Here is a tiny trained network, its code and every weight. The questions are about switching its units off for an input and a target symbol, where a switched-off unit gives its printed mean instead of its output.

import numpy as np


def w(rows, s, z=0):
    codes = np.array(rows[::2]) - 128.0
    scale = np.full(codes.shape[1], s)
    scale[-1] = z or s
    return codes * scale


def norm(h):
    return h / np.sqrt((h * h).mean(-1, keepdims=True) + 1e-5)


def f(y):
    return np.maximum(y, 0)


def softmax(a):
    e = np.exp(a - a.max(-1, keepdims=True))
    return e / e.sum(-1, keepdims=True)


def log_softmax(a):
    a = a - a.max(-1, keepdims=True)
    return a - np.log(np.exp(a).sum(-1, keepdims=True))


def net(x, mask):
    ids = ['ΞΦΩγεθμ'.index(c) for c in x.split()]
    T = len(ids)
    res = E[ids] + P[:T]
    r = norm(res)
    for j in range(3):
        rows = slice(2 * j, 2 * j + 2)
        q, k, v = (r @ M[0][rows].T for M in (Q, K, V))
        z = softmax(np.where(np.tri(T) > 0, q @ k.T / 2**0.5, -1e9)) @ v
        o = O[0][rows]
        res = res + np.where(mask[j], z, o[:, -1]) @ o[:, :-1]
    y = f(norm(res) @ A[0][:, :-1].T + A[0][:, -1])
    res = res + np.where(mask[3:15], y, B[0][:, -1]) @ B[0][:, :-1]
    return log_softmax(norm(res)[-1] @ U[:, :-1].T + U[:, -1])


Q, K, V, O, A, B = {}, {}, {}, {}, {}, {}
E = w([
[176,198,213],'Ξ',
[179,70,122],'Φ',
[153,153,42],'Ω',
[130,108,46],'γ',
[177,70,126],'ε',
[156,156,42],'θ',
[2,19,152],'μ',
],0.005)
P = w([
[191,102,100],'0',
[135,125,131],'1',
[201,99,90],'2',
[107,142,146],'3',
[222,73,97],'4',
[100,149,155],'5',
[255,58,88],'6',
[87,156,162],'7',
[253,36,90],'8',
[90,151,161],'9',
],0.0058)
Q[0] = w([
[48,194,106],'H1',
[15,254,105],'H1',
[179,30,123],'H2',
[66,220,70],'H2',
[38,207,240],'H3',
[251,144,140],'H3',
],0.009)
K[0] = w([
[76,92,191],'H1',
[113,105,217],'H1',
[67,160,173],'H2',
[167,143,58],'H2',
[218,10,118],'H3',
[36,128,110],'H3',
],0.013)
V[0] = w([
[43,67,116],'H1',
[97,181,171],'H1',
[79,125,187],'H2',
[36,254,49],'H2',
[163,233,93],'H3',
[170,182,188],'H3',
],0.0094)
O[0] = w([
[81,118,74,66],'H1',
[116,192,137,2],'H1',
[119,179,64,10],'H2',
[3,117,187,31],'H2',
[115,119,237,214],'H3',
[171,248,164,53],'H3',
],0.0077,0.0048)
A[0] = w([
[54,111,179,251],'N1',
[140,156,111,66],'N2',
[197,95,115,170],'N3',
[128,80,134,119],'N4',
[134,190,66,177],'N5',
[221,138,203,157],'N6',
[105,111,2,197],'N7',
[100,172,176,229],'N8',
[166,128,177,116],'N9',
[57,111,92,176],'N10',
[98,118,103,83],'N11',
[39,116,98,146],'N12',
],0.0087,0.0031)
B[0] = w([
[182,184,82,195],'N1',
[147,146,150,128],'N2',
[62,154,151,251],'N3',
[110,149,185,191],'N4',
[40,179,154,140],'N5',
[96,202,115,253],'N6',
[56,186,160,191],'N7',
[127,176,1,152],'N8',
[117,150,115,182],'N9',
[113,153,53,155],'N10',
[133,167,116,133],'N11',
[124,153,70,148],'N12',
],0.0067,0.0062)
U = w([
[109,246,134,239],'Ξ',
[189,114,84,40],'Φ',
[104,112,216,2],'Ω',
[77,2,114,224],'γ',
[199,115,79,36],'ε',
[114,123,230,47],'θ',
[46,153,29,247],'μ',
],0.0099,0.0014)

Each question gives the input, a string of symbols that net reads in full, and the target symbol t.
The units are the heads (2 rows each of Q, K, V and O) and the neurons (one row each of A and B). Each row of codes is followed by its name. A weight is (code - 128) times the scale printed after its matrix; where a second scale follows, it is the last column's (O, A, B and U).
mask holds one flag per unit, heads first, then neurons. A switched-off unit (its flag False) gives its mean, the last column of its rows in O or B, instead of its output. The means were averaged over made-up inputs and are rounded, as every weight is.
A unit's drop is (log p(t) with every unit on - log p(t) with that unit switched off) / (log p(t) with every unit on - log p(t) with every unit switched off).
The circuit of an input: a set's keep is (log p(t) with only the set's units on - log p(t) with every unit switched off) / (log p(t) with every unit on - log p(t) with every unit switched off). Starting from the 12 units with the biggest drops (on a tie, the unit counted first), units are removed one at a time, each time the one whose removal leaves the highest keep (on an exact tie, the one counted first), for as long as the keep stays at least 0.8.
units of the circuit, in order: the units of the circuit, biggest drop first
k most important neurons: the k neurons with the biggest drops, biggest first
which heads matter: for each layer, one digit per head in row order, 1 if its drop is at least 0.15 and else 0, layers parted by /
drop when u is switched off: that unit's drop, to one decimal
input ε Ξ γ μ Ω, target μ: 2 most important neurons : [N7 N5]
input ε γ γ θ γ γ Φ, target γ: units of the circuit, in order : [H3 H2]
input Ξ γ Φ θ θ θ μ, target Ω: units of the circuit, in order : [H3]
input θ γ Φ ε, target Φ: which heads matter : 010
input Ξ θ Ω Ω Ξ γ θ θ Φ, target Ω: units of the circuit, in order : [H3 H2]
input γ ε γ γ ε, target γ: which heads matter : 001
input γ Ω ε γ γ θ Ξ γ ε, target γ: units of the circuit, in order : [H2 H3 N7]
input θ Ω γ γ θ Ξ μ, target Ξ: which heads matter : 011
input μ θ Φ Ξ Φ, target Ξ: which heads matter : 001
input γ Ω ε μ θ, target μ: which heads matter : 011
input θ Φ γ γ γ Φ, target Φ: which heads matter : 010
input Ω θ μ γ θ Ξ θ ε, target Ξ: units of the circuit, in order : [H2 N3]
input θ μ γ, target μ: which heads matter : 010
input θ θ γ Ω ε γ Ω, target γ: units of the circuit, in order : [H3 H2]
input θ Ω γ γ Ξ μ, target μ: which heads matter : 110
input ε μ ε γ μ θ γ γ Ω Ω, target μ: units of the circuit, in order : [H1]
input γ ε θ Ω μ Φ Φ θ Ω, target θ: which heads matter : 001
input θ γ ε Ω, target Ω: which heads matter : 000
input γ Ξ μ, target Ξ: which heads matter : 001
input ε γ θ γ γ θ Ω θ θ, target θ: units of the circuit, in order : [H3]
input γ γ γ γ θ ε, target ε: which heads matter : 010
input μ γ θ, target γ: which heads matter : 000
input Ξ Ξ θ γ Φ, target γ: 2 most important neurons : [N1 N3]
input Ω Ω Φ Ξ θ θ θ, target Ξ: units of the circuit, in order : [H3 N6]
input γ γ Ξ γ Ω θ θ θ γ, target θ: drop when H3 is switched off : 0.7
input θ μ γ θ γ ε, target μ: drop when H3 is switched off : 0.5
